Below is a small trained network, with its code and all its weights. Each question gives an input and a class and asks what happens when units are switched off, that is, made to give their printed mean instead of their output.

import numpy as np


def w(rows, s, z=0):
    codes = np.array(rows[::2]) - 128.0
    scale = np.full(codes.shape[1], s)
    scale[-1] = z or s
    return codes * scale


def f(y):
    return y / 2 * (1 + np.tanh(0.7978845608 * (y + 0.044715 * y**3)))


def log_softmax(a):
    a = a - a.max(-1, keepdims=True)
    return a - np.log(np.exp(a).sum(-1, keepdims=True))


def net(x, mask):
    res = np.array(x, float).reshape(1, 3) / 4 @ E
    y = f(res @ A[0][:, :-1].T + A[0][:, -1])
    res = res + np.where(mask, y, B[0][:, -1]) @ B[0][:, :-1]
    return log_softmax(res[-1] @ U[:, :-1].T + U[:, -1])


A, B = {}, {}
E = w([
[3,124,174,137,118,145,166,137,117,176,179],'x0',
[188,94,39,124,161,151,123,54,105,119,136],'x1',
[149,193,138,134,98,141,179,97,180,111,168],'x2',
],0.019)
A[0] = w([
[153,145,137,140,118,149,119,78,129,136,162,60],'n1',
[124,93,111,124,130,154,154,77,106,140,189,86],'n2',
[129,183,135,131,108,105,162,133,170,115,156,17],'n3',
[246,162,120,109,104,111,97,139,152,55,90,98],'n4',
[73,82,185,93,161,82,85,170,94,180,78,44],'n5',
[128,198,175,98,98,90,139,129,187,142,147,150],'n6',
[172,163,125,126,126,91,92,89,133,101,79,182],'n7',
[196,91,85,86,168,92,73,101,106,94,47,2],'n8',
[130,130,46,94,171,179,135,56,139,161,176,64],'n9',
],0.013,0.0034)
B[0] = w([
[112,142,130,150,148,156,137,131,70,158,113,152],'n1',
[111,180,126,119,130,97,149,64,145,134,163,166],'n2',
[148,121,123,109,129,175,168,138,184,111,169,167],'n3',
[219,129,59,120,159,129,162,187,119,189,80,254],'n4',
[56,171,80,91,147,162,74,159,72,192,137,209],'n5',
[112,146,198,147,126,133,222,159,195,101,144,191],'n6',
[205,80,106,109,149,165,125,171,131,133,106,199],'n7',
[164,82,68,217,59,5,50,115,157,68,78,238],'n8',
[161,117,102,102,142,137,141,67,97,101,173,202],'n9',
],0.012,0.025)
U = w([
[152,106,181,125,110,142,107,100,123,117,87,60],'0',
[163,51,95,174,116,50,85,126,129,111,52,96],'1',
[153,96,99,132,164,127,154,3,81,121,159,146],'2',
[55,133,135,114,135,120,102,176,75,212,114,255],'3',
[170,129,126,138,146,145,199,183,159,133,95,40],'4',
[69,118,190,147,78,117,176,136,189,96,154,105],'5',
],0.013,0.0034)

Each question gives the input, the list of numbers given to net, and the class t.
The units are the neurons (one row each of A and B). Each row of codes is followed by its name. A weight is (code - 128) times the scale printed after its matrix; where a second scale follows, it is the last column's (A, B and U).
mask holds one flag per neuron, in row order. A switched-off neuron (its flag False) gives its mean, the last column of its row in B, instead of its output. The means were averaged over made-up inputs and are rounded, as every weight is.
A unit's drop is (log p(t) with every unit on - log p(t) with that unit switched off) / (log p(t) with every unit on - log p(t) with every unit switched off).
The circuit of an input: a set's keep is (log p(t) with only the set's units on - log p(t) with every unit switched off) / (log p(t) with every unit on - log p(t) with every unit switched off). Starting from all 9 units, units are removed one at a time, each time the one whose removal leaves the highest keep (on an exact tie, the one counted first), for as long as the keep stays at least 0.8.
circuit, biggest first: the units of the circuit, biggest drop first
top k neurons: the k neurons with the biggest drops, biggest first
drop when u is switched off: that unit's drop, to one decimal
input [3,1,7], class 5: circuit, biggest first	(n4)
input [-1,-5,6], class 5: circuit, biggest first	(n4 n6)
input [-1,-4,0], class 5: circuit, biggest first	(n4 n7)
input [0,-1,4], class 5: top 2 neurons	(n4 n7)
input [-1,3,3], class 2: top 2 neurons	(n8 n9)
input [-1,-6,0], class 5: top 2 neurons	(n4 n6)
input [-5,-8,-2], class 4: top 2 neurons	(n8 n6)
input [-5,-8,-7], class 3: drop when n5 is switched off	1.4
input [3,2,-7], class 3: drop when n5 is switched off	0.0
input [-1,-7,-2], class 3: drop when n5 is switched off	0.3
